Moves between states:
fut φ vef
fut δ sen
pif φ zab
pif δ zed
bak φ kos
bak δ lif
zib φ rog
zib δ nat
bod φ rez
bod δ rom
rog φ nat
rog δ zut
geb φ nok
geb δ kek
zop φ dez
zop δ biz
lif φ rut
lif δ det
fop φ vir
fop δ bod
pir φ tul
pir δ dat
bet φ vin
bet δ ril
dib φ rom
dib δ zop
biz φ raz
biz δ dep
miz φ rel
miz δ bak
nok φ zoz
nok δ gib
bog φ geb
bog δ mab
suv φ ril
suv δ zil
lud φ bod
lud δ suf
pob φ zil
pob δ gon
ton φ dep
ton δ geb
niv φ diz
niv δ ton
sot φ vas
sot δ fis
mab φ dep
mab δ rog
gib φ bog
gib δ bog
kor φ fis
kor δ lif
rom φ kir
rom δ tul
vel φ dem
vel δ gom
rel φ pob
rel δ kos
det φ keb
det δ lud
ruv φ dez
ruv δ biz
sok φ zak
sok δ vef
dem φ fut
dem δ ril
vef φ tor
vef δ pob
ril φ biz
ril δ fut
diz φ pif
diz δ tud
vir φ lif
vir δ rez
kek φ gib
kek δ dib
pab φ kek
pab δ kur
dez φ kur
dez δ pif
rez φ det
rez δ kir
dat φ lud
dat δ zoz
pil φ kor
pil δ vir
nek φ sen
nek δ paz
tul φ pof
tul δ niv
rut φ pil
rut δ lud
vas φ keb
vas δ bub
dar φ mab
dar δ zib
fis φ bub
fis δ rut
giv φ bak
giv δ nek
kur φ dib
kur δ pir
zed φ zut
zed δ fub
zum φ nis
zum δ gon
ven φ gom
ven δ vas
bek φ zib
bek δ nis
gom φ kir
gom δ keb
fub φ zum
fub δ giv
mes φ biz
mes δ mab
tud φ dat
tud δ nok
kir φ lud
kir δ vir
paz φ ven
paz δ sot
dep φ tor
dep δ nat
kos φ kos
kos δ vel
sen φ vel
sen δ ven
vug φ sot
vug δ kor
zoz φ tor
zoz δ bog
pof φ suf
pof δ diz
zab φ pab
zab δ pab
gon φ miz
gon δ giv
keb φ zil
keb δ det
bub φ gom
bub δ sot
vin φ fub
vin δ zak
tor φ mes
tor δ zoz
zak φ dem
zak δ suv
raz φ pif
raz δ tor
zut φ bek
zut δ zum
nis φ zed
nis δ vin
nat φ dar
nat δ bek
suf φ rom
suf δ pir
zil φ fut
zil δ pob

In the rows, 525 stands for zero.

The rows follow the links: the fewer symbols apart two states are, the more alike their rows tend to be.

Each row is also shifted at random along 5 hidden directions that mean nothing.

Known rows, each with its state:
[734,535,585,493,505,493,606,578,583,523,563,530,526,461,524,514,531,519,498,524,486,520,508,467,453,561,447,516,608,560,476,572,654,489,493,513,504,519,502,581,496,523,518,536,549,504,549,558,545,518,438,481]: nek
[425,504,590,456,555,469,553,589,591,516,484,426,496,395,386,553,582,524,521,635,444,552,510,614,406,482,440,543,503,591,442,651,537,420,565,474,455,517,539,555,597,605,519,513,537,508,551,470,402,576,525,422]: vug
[571,506,515,553,517,474,460,493,589,507,586,492,524,496,437,677,481,634,485,580,430,605,510,710,621,423,572,544,546,502,429,460,488,523,590,525,648,619,462,351,656,583,523,474,573,535,466,540,412,528,516,574]: nok
[521,569,590,375,485,392,558,527,632,603,547,398,572,361,485,555,550,526,436,495,499,616,513,516,435,538,517,592,569,575,470,652,661,593,577,611,513,570,448,565,472,618,507,598,578,536,554,674,407,658,521,464]: bak
[595,489,543,538,522,440,481,623,509,488,600,534,563,578,510,629,516,621,559,565,546,479,530,696,600,451,587,474,534,560,498,491,522,496,564,520,601,451,599,412,645,508,506,399,471,496,574,504,487,437,464,584]: dat
[506,549,554,454,478,410,512,526,587,480,575,487,546,462,499,635,549,609,515,561,510,570,491,638,572,485,559,491,568,491,492,578,631,506,567,537,577,525,529,426,614,615,526,481,509,556,558,629,483,540,427,592]: tud
[287,454,535,548,542,537,568,605,509,486,493,458,437,577,502,440,502,508,615,605,570,453,511,604,424,536,470,537,433,618,556,572,464,453,486,484,495,406,619,577,563,558,487,419,519,480,577,483,460,497,504,389]: keb
[692,635,487,409,500,511,465,462,568,528,618,515,538,456,562,574,509,467,452,499,556,548,456,425,585,604,624,533,521,445,567,546,695,639,537,593,523,581,414,512,531,610,552,549,495,569,517,656,629,593,532,622]: tor
[299,611,506,313,525,390,630,637,634,527,424,427,528,437,578,635,562,573,560,563,575,515,519,489,437,554,522,475,552,430,644,726,704,424,493,535,378,416,558,543,498,683,545,484,484,673,645,716,446,637,482,414]: vin
[565,514,559,484,505,449,575,501,571,610,540,524,564,442,541,502,523,520,456,482,489,608,593,448,499,521,482,568,590,584,474,561,556,565,517,609,558,599,457,579,416,441,511,611,563,521,503,574,473,561,517,480]: gon
[610,587,558,339,496,392,536,725,618,570,644,445,604,537,635,559,517,502,531,484,694,425,451,472,473,651,613,565,508,588,611,606,739,614,449,594,471,353,553,604,436,608,512,508,503,534,622,690,565,501,492,448]: rel
[516,535,512,521,510,569,489,491,480,523,529,397,514,591,480,487,519,522,537,451,600,485,458,575,471,563,547,522,525,511,548,578,522,546,585,497,498,527,569,523,587,698,466,522,612,499,611,612,504,653,552,493]: pil
[499,525,507,567,501,533,520,440,437,502,472,567,540,528,546,440,548,523,516,476,572,532,559,513,520,530,532,479,552,507,525,566,512,566,602,556,579,535,583,553,532,483,488,563,472,513,599,534,566,533,457,639]: rom
[517,586,535,436,541,519,484,593,540,569,476,518,550,455,530,557,559,502,531,584,532,528,483,520,509,521,591,597,473,483,564,565,549,543,476,498,478,503,494,542,458,557,573,574,484,620,492,537,559,519,574,542]: ruv
[606,509,560,523,573,453,524,491,567,538,482,553,601,415,367,650,584,573,420,514,324,620,673,561,573,385,453,466,615,553,377,534,438,445,638,534,505,642,491,490,590,433,583,547,531,516,437,391,405,541,615,535]: zut
[571,511,523,635,506,664,480,504,462,574,477,587,530,634,537,513,516,558,587,508,541,533,457,548,571,509,588,585,537,436,543,418,423,551,478,452,568,558,512,465,444,498,509,585,588,563,444,500,582,470,562,606]: pab
[682,462,510,705,478,604,549,278,435,529,483,646,510,512,511,449,503,568,468,450,398,640,592,506,596,441,476,474,653,447,397,438,428,563,631,565,703,719,468,455,549,394,497,593,540,485,476,478,532,535,444,716]: tul
[555,435,549,626,522,526,549,673,512,564,549,544,556,710,547,527,502,599,604,487,571,471,533,595,530,503,497,552,546,605,540,432,444,501,459,480,558,428,598,507,445,440,482,479,597,476,509,475,476,414,520,430]: giv
[525,569,517,474,508,495,464,447,586,510,584,566,548,399,517,563,532,495,460,551,485,610,485,498,581,562,545,553,539,543,480,514,611,583,565,581,579,629,445,504,547,519,528,571,514,529,467,566,557,520,501,589]: gib
[622,564,547,506,499,547,457,577,519,558,502,472,546,605,494,647,515,647,599,527,572,527,411,659,576,461,662,570,539,398,544,502,499,521,523,434,532,509,521,389,531,679,534,530,563,618,538,612,496,557,568,611]: dib
[236,513,478,553,581,511,473,441,546,493,495,551,506,426,445,572,563,491,470,605,408,620,594,557,605,470,483,533,457,564,450,492,425,516,582,561,541,632,476,501,613,469,565,542,513,526,409,421,450,542,621,510]: mab
[670,533,598,473,519,510,571,558,575,497,533,422,510,464,423,542,555,564,510,552,489,532,475,577,453,499,484,486,547,535,452,619,590,444,541,486,468,522,520,525,615,643,521,494,577,511,559,550,483,584,477,469]: bub
[545,603,493,440,502,482,500,509,589,494,548,462,593,552,506,610,572,545,477,400,562,509,505,429,570,590,561,407,614,413,585,595,637,513,599,532,402,541,539,512,566,675,533,550,571,563,576,648,579,646,553,534]: bek
[613,480,552,550,495,515,532,508,552,604,561,444,530,565,526,532,459,600,516,492,514,572,515,613,536,495,539,606,557,556,481,484,492,593,537,549,620,569,456,454,479,587,489,545,619,506,498,605,415,584,552,479]: kos
[304,453,544,605,539,471,547,555,504,493,464,604,514,519,500,570,551,604,573,619,442,573,569,668,577,414,494,526,539,563,464,503,423,439,548,491,601,499,590,455,570,413,519,464,498,531,521,424,420,413,464,565]: diz
[233,470,504,561,548,494,522,534,456,511,448,484,488,492,496,427,560,461,518,585,532,506,594,583,453,497,475,554,418,644,519,564,398,529,577,542,511,484,600,603,555,475,507,499,483,465,553,428,422,522,583,452]: vir
[448,577,483,499,500,497,487,418,574,479,565,571,544,454,550,543,545,514,467,519,520,587,476,471,594,575,552,484,564,478,505,530,645,597,566,579,558,602,469,495,563,556,523,555,522,527,510,615,590,556,460,611]: ton
[769,477,544,675,521,661,536,455,471,511,554,591,489,574,481,406,509,494,521,476,461,506,511,467,500,538,438,503,572,544,423,427,447,496,519,463,555,594,515,569,533,416,510,543,584,431,474,381,604,481,506,536]: sot
[667,532,545,562,517,589,470,575,489,564,502,582,572,591,528,560,538,561,573,529,548,495,488,565,555,494,605,577,533,459,525,461,452,524,477,467,534,489,533,493,459,492,537,567,526,582,475,488,580,438,548,625]: kur

From each start, follow one symbol. Which state do you reach?
Answer with the state's name.
new walk
[495,530,489,501,558,517,439,623,542,507,583,512,529,591,541,637,510,533,554,586,564,458,496,606,616,518,614,522,431,506,599,456,478,522,491,481,498,460,547,453,569,571,555,439,499,564,484,507,532,468,617,509]
φ
biz
new walk
[443,535,472,539,538,572,619,393,499,557,404,589,451,408,585,462,477,490,510,530,421,617,611,419,480,469,464,517,536,461,542,551,501,526,500,591,551,641,405,583,454,469,577,566,470,591,495,539,506,565,531,550]
δ
ril
new walk
[445,541,471,545,548,555,454,464,525,496,554,568,526,510,491,579,532,502,479,540,480,553,546,533,607,506,542,517,481,492,523,446,472,553,548,541,550,600,482,475,574,507,554,528,514,536,446,487,553,531,606,563]
δ
nat
new walk
[624,522,548,564,550,530,539,551,531,552,501,584,603,583,520,587,566,570,528,443,491,515,576,481,560,482,511,460,631,484,516,485,480,472,534,482,481,553,556,525,488,450,550,560,561,537,495,468,548,494,544,556]
φ
zut
new walk
[676,561,565,463,512,455,590,569,596,556,492,502,604,512,517,614,559,605,480,439,516,550,569,469,526,508,516,463,674,447,532,598,617,485,552,530,458,534,520,513,482,588,529,572,578,571,555,635,504,607,498,521]
δ
giv
new walk
[356,539,502,564,490,627,538,350,520,517,464,436,454,506,452,382,547,490,514,468,527,584,449,471,443,577,464,550,559,484,503,591,519,549,605,520,500,640,491,561,551,686,464,602,639,511,557,612,503,704,524,481]
δ
lif
new walk
[623,514,555,432,509,416,563,539,580,610,539,463,517,389,498,601,462,560,476,567,447,599,581,598,500,458,535,579,512,583,485,576,559,546,539,606,583,559,416,497,508,550,555,512,498,556,502,576,367,583,544,464]
δ
gon
new walk
[287,512,475,588,562,620,499,491,473,534,437,591,470,529,560,477,507,462,562,609,520,563,524,508,554,507,538,608,400,488,570,462,408,541,472,523,528,544,477,545,457,452,562,559,485,588,447,447,537,475,605,534]
φ
raz
new walk
[494,498,519,560,501,589,608,509,520,553,527,515,439,547,600,408,453,490,571,523,552,502,505,475,448,586,462,564,509,569,568,510,560,538,429,556,555,505,501,586,446,510,490,522,538,493,543,543,551,509,460,440]
φ
dem
new walk
[623,546,547,504,553,454,550,568,542,524,504,586,616,497,504,595,582,552,485,465,483,538,625,428,533,497,497,451,617,507,513,553,538,471,560,521,442,537,544,552,497,446,573,549,511,527,503,471,523,494,555,524]
δ
vin
new walk
[529,504,521,617,459,547,554,248,471,528,433,544,482,408,465,469,520,579,451,463,394,688,576,521,550,412,486,489,626,449,399,569,472,555,685,585,658,744,423,457,571,542,485,612,560,543,529,577,441,664,463,696]
φ
rom
new walk
[549,512,497,655,507,695,484,497,452,553,461,555,520,699,571,532,506,600,612,470,565,507,451,538,606,512,597,550,568,370,582,412,422,529,485,432,542,541,540,430,454,551,523,596,610,602,475,563,592,498,559,615]
δ
zed
new walk
[446,464,520,638,543,557,566,545,483,533,485,611,585,640,557,503,564,533,544,455,522,498,608,442,549,538,462,496,587,540,563,453,428,492,493,513,506,498,595,566,452,361,532,543,576,492,500,438,559,459,542,499]
φ
nis
new walk
[416,459,518,587,535,534,548,355,443,538,445,502,463,412,425,396,528,488,456,521,412,619,641,577,463,426,445,543,505,586,423,572,383,537,644,561,603,649,483,547,582,458,510,554,499,481,521,445,398,598,551,553]
φ
lud
new walk
[428,561,516,429,519,412,462,611,604,479,609,475,536,503,516,678,530,574,533,621,553,519,472,651,594,515,608,533,473,550,542,538,594,529,528,517,561,466,549,439,624,613,529,436,491,554,540,588,484,497,510,536]
φ
tor
new walk
[735,551,576,458,517,502,617,541,582,524,563,544,499,425,539,461,517,480,512,543,502,514,521,432,440,585,465,514,566,558,502,592,670,495,476,562,500,518,472,612,505,518,538,525,506,515,546,548,561,527,430,478]
δ
ven
new walk
[645,483,584,557,543,518,585,564,548,494,516,550,499,425,455,481,546,492,511,575,433,531,543,513,454,509,411,523,545,606,427,542,543,439,511,494,501,533,536,592,550,452,529,515,534,469,501,411,521,479,469,468]
δ
sot
